[[-79  30   8  -6  -9]
 [ -9   4 -24   8 -33]
 [ 32 -21  -2  13 -15]
 [-39  31 -10 -23  19]
 [ -4 -58  69  61 -29]]
->
[[ 30   8]
 [  4 -24]]

[[ -5  53  13 -11 -18]
 [ 52 -27 -14 -79  20]
 [-56  36 -43  11  -2]
 [ -6  21 -18 -20  -8]]
->
[[ 53  13]
 [-27 -14]]

[[ 48  34  39]
 [-27  16 -89]
 [-45   6 -48]
 [ 29 -17  58]]
->
[[ 34  39]
 [ 16 -89]]

[[ 30 -31  69  60]
 [ 38 -24  70  57]
 [-81  51  60  55]
 [  8  76   3 -27]
 [ -8 -58  10  49]]
->
[[-31  69]
 [-24  70]]

[[ 65  20  10]
 [ 33 -11  15]
 [ 75  31   9]]
->
[[ 20  10]
 [-11  15]]

[[ 36  11 -28   9]
 [-32  -7  75   6]
 [ -7 -89  54  47]
 [  3 -78  36  44]]
->
[[ 11 -28]
 [ -7  75]]

[[  6  13  16]
 [-21  15  15]
 [-48   0  71]
 [  1 -15  13]
 [  9   7  -9]]
->
[[13 16]
 [15 15]]
---
[[  1  51 -41  22  10  39 -42  27  45  21 -27 -35   8]
 [ 28  -9  48  -3  21 -76  13  -8 -40 -24   1  39  23]
 [ -1 -29  -7  11 -38   8  32  -9 -44  12 -16  -8  -3]
 [ -6 -15 -30  -4 -22  38   7  -4  21  11  10 -31  -5]
 [ 17  22  20  18  19 -44  -3   1 -25  -1 -18  22  13]
 [  4 -22  62 -68  27 -41  12  -3   8 -68  82  65  -4]]
->
[[ 28  -9  48  -3  21 -76  13  -8 -40 -24   1  39  23]
 [ 17  22  20  18  19 -44  -3   1 -25  -1 -18  22  13]
 [  4 -22  62 -68  27 -41  12  -3   8 -68  82  65  -4]
 [  1  51 -41  22  10  39 -42  27  45  21 -27 -35   8]
 [ -1 -29  -7  11 -38   8  32  -9 -44  12 -16  -8  -3]
 [ -6 -15 -30  -4 -22  38   7  -4  21  11  10 -31  -5]]

[[ 41  50  11  14 -16  -3  -8 -20  19  38  16 -36   5 -10   0]
 [-58 -71 -17 -20  20   5  14  29 -26 -55 -24  49  -6  15  -1]
 [-25 -28  -9  -9   4   4   7  12 -10 -23 -12  16  -1   8  -2]
 [  2  -5   7   0  16 -11 -10   3  -4  -2   8  23  -9  -7   9]
 [-28 -29 -13  -9  -5  11  14  11  -8 -24 -18   5   5  13  -8]
 [-26 -29 -11  -9   0   9  12  12  -9 -25 -15  11   2  11  -5]]
->
[[ 41  50  11  14 -16  -3  -8 -20  19  38  16 -36   5 -10   0]
 [  2  -5   7   0  16 -11 -10   3  -4  -2   8  23  -9  -7   9]
 [-25 -28  -9  -9   4   4   7  12 -10 -23 -12  16  -1   8  -2]
 [-26 -29 -11  -9   0   9  12  12  -9 -25 -15  11   2  11  -5]
 [-28 -29 -13  -9  -5  11  14  11  -8 -24 -18   5   5  13  -8]
 [-58 -71 -17 -20  20   5  14  29 -26 -55 -24  49  -6  15  -1]]

[[ 15 -32]
 [-68  38]
 [ 29 -39]
 [ 81 -30]
 [-30  32]]
->
[[ 81 -30]
 [ 29 -39]
 [ 15 -32]
 [-30  32]
 [-68  38]]

[[ 63  53 -44  37 -44  14 -62  75 -78  43  85  83  49 -72]
 [ 40  16  64 -15 -32 -29 -37 -19   1  73  16 -20 -50  27]
 [-75 -76  62 -26 -21 -52 -52  20   8 -64  40  14  57  63]
 [-13   6 -67   5  52  35  65 -10  39 -51 -68 -28  29 -18]
 [ 83  85  12  37 -79  83 -39 -70 -11  76 -61 -46 -75  26]]
->
[[ 83  85  12  37 -79  83 -39 -70 -11  76 -61 -46 -75  26]
 [ 63  53 -44  37 -44  14 -62  75 -78  43  85  83  49 -72]
 [ 40  16  64 -15 -32 -29 -37 -19   1  73  16 -20 -50  27]
 [-13   6 -67   5  52  35  65 -10  39 -51 -68 -28  29 -18]
 [-75 -76  62 -26 -21 -52 -52  20   8 -64  40  14  57  63]]

[[-21   8  28 -46  -2]
 [-34  29  52  43   2]
 [ 37 -32 -63 -44  42]
 [-20  33  27  14  34]
 [ 36 -11  10  58  22]
 [-13  28  19  26   4]
 [-40  57  70  64 -12]
 [ 29 -12 -38  -8  -8]
 [ 25  -7 -37  -5 -19]]
->
[[ 37 -32 -63 -44  42]
 [ 36 -11  10  58  22]
 [ 29 -12 -38  -8  -8]
 [ 25  -7 -37  -5 -19]
 [-13  28  19  26   4]
 [-20  33  27  14  34]
 [-21   8  28 -46  -2]
 [-34  29  52  43   2]
 [-40  57  70  64 -12]]

[[-53   6]
 [-31  28]
 [ 17  50]
 [ 36  64]
 [-23  32]
 [-58  -3]
 [ 14  50]
 [-22  51]]
->
[[ 36  64]
 [ 17  50]
 [ 14  50]
 [-22  51]
 [-23  32]
 [-31  28]
 [-53   6]
 [-58  -3]]

[[-39 -57  31  59 -13 -11 -64 -56  75 -38  72 -22 -10 -47]
 [ 58  -4  35  49  -4   6 -24 -36 -56  16 -39 -15 -19 -44]
 [ 77 -17 -30   3 -48 -44 -74 -77  11  57  55  70  72 -69]
 [-63  28   4 -51  37  25  60  63 -27 -56 -57 -38 -47  60]
 [ 69  72   3 -57 -40 -69 -37 -44 -69 -58 -54  14  10 -67]
 [-59 -67 -39  54 -24  27 -37 -42  72  69  74  26  37 -14]]
->
[[ 77 -17 -30   3 -48 -44 -74 -77  11  57  55  70  72 -69]
 [ 69  72   3 -57 -40 -69 -37 -44 -69 -58 -54  14  10 -67]
 [ 58  -4  35  49  -4   6 -24 -36 -56  16 -39 -15 -19 -44]
 [-39 -57  31  59 -13 -11 -64 -56  75 -38  72 -22 -10 -47]
 [-59 -67 -39  54 -24  27 -37 -42  72  69  74  26  37 -14]
 [-63  28   4 -51  37  25  60  63 -27 -56 -57 -38 -47  60]]

[[ 58   0  62  51 -15]
 [ 33 -14 -68 -68 -19]
 [-35  53 -40 -35  55]
 [ 28  -4  55  59 -29]
 [  0  66  30  12  68]
 [-11 -35  44  49 -39]]
->
[[ 58   0  62  51 -15]
 [ 33 -14 -68 -68 -19]
 [ 28  -4  55  59 -29]
 [  0  66  30  12  68]
 [-11 -35  44  49 -39]
 [-35  53 -40 -35  55]]

[[ 13 -12 -19 -40 -36  28 -21  30  10  16]
 [ 64 -10 -11   8  -1 -58 -34 -50 -35 -37]
 [-40 -11 -19  19  25 -13 -36 -16  27  17]
 [ -5 -22 -17 -10 -14 -13  38  -7   8   7]
 [ 16   1   5  21  14 -16  24 -19 -46 -45]]
->
[[ 64 -10 -11   8  -1 -58 -34 -50 -35 -37]
 [ 16   1   5  21  14 -16  24 -19 -46 -45]
 [ 13 -12 -19 -40 -36  28 -21  30  10  16]
 [ -5 -22 -17 -10 -14 -13  38  -7   8   7]
 [-40 -11 -19  19  25 -13 -36 -16  27  17]]
---
[[ 11  11 -60 -18]
 [-49  52 -26  58]
 [-44 -39 -47   4]
 [-39  40 -61  25]
 [-10 -55   3 -64]]
->
[[ 52 -26]
 [-39 -47]]

[[ 21  -6  68  10]
 [  8  -4  67  10]
 [ 52   2  14 -26]
 [ 49 -20 -43  12]
 [  2  -2  60   6]]
->
[[-4 67]
 [ 2 14]]

[[ 65 -54 -63]
 [ 59  45 -33]
 [-61   2  63]
 [ 23 -71  63]
 [-30 -40 -33]]
->
[[ 45 -33]
 [  2  63]]

[[ 49   3  75 -29]
 [ 19 -57  75 -17]
 [ 62 -37  44  52]
 [ 49  28  75 -17]
 [ 49 -37  45  52]]
->
[[-57  75]
 [-37  44]]

[[-23 -25 -17  -7 -33]
 [ 13  29 -20 -44 -28]
 [-15  22  22  12  79]]
->
[[ 29 -20]
 [ 22  22]]

[[ -8  21  41]
 [  9  88  48]
 [ 50 -83  12]]
->
[[ 88  48]
 [-83  12]]

[[-27  56   7  68  45]
 [ 63   6  70 -22  50]
 [-10  33 -22  30  22]]
->
[[  6  70]
 [ 33 -22]]

[[ 18 -70  12]
 [ 38  -2 -12]
 [-44 -58  43]]
->
[[ -2 -12]
 [-58  43]]
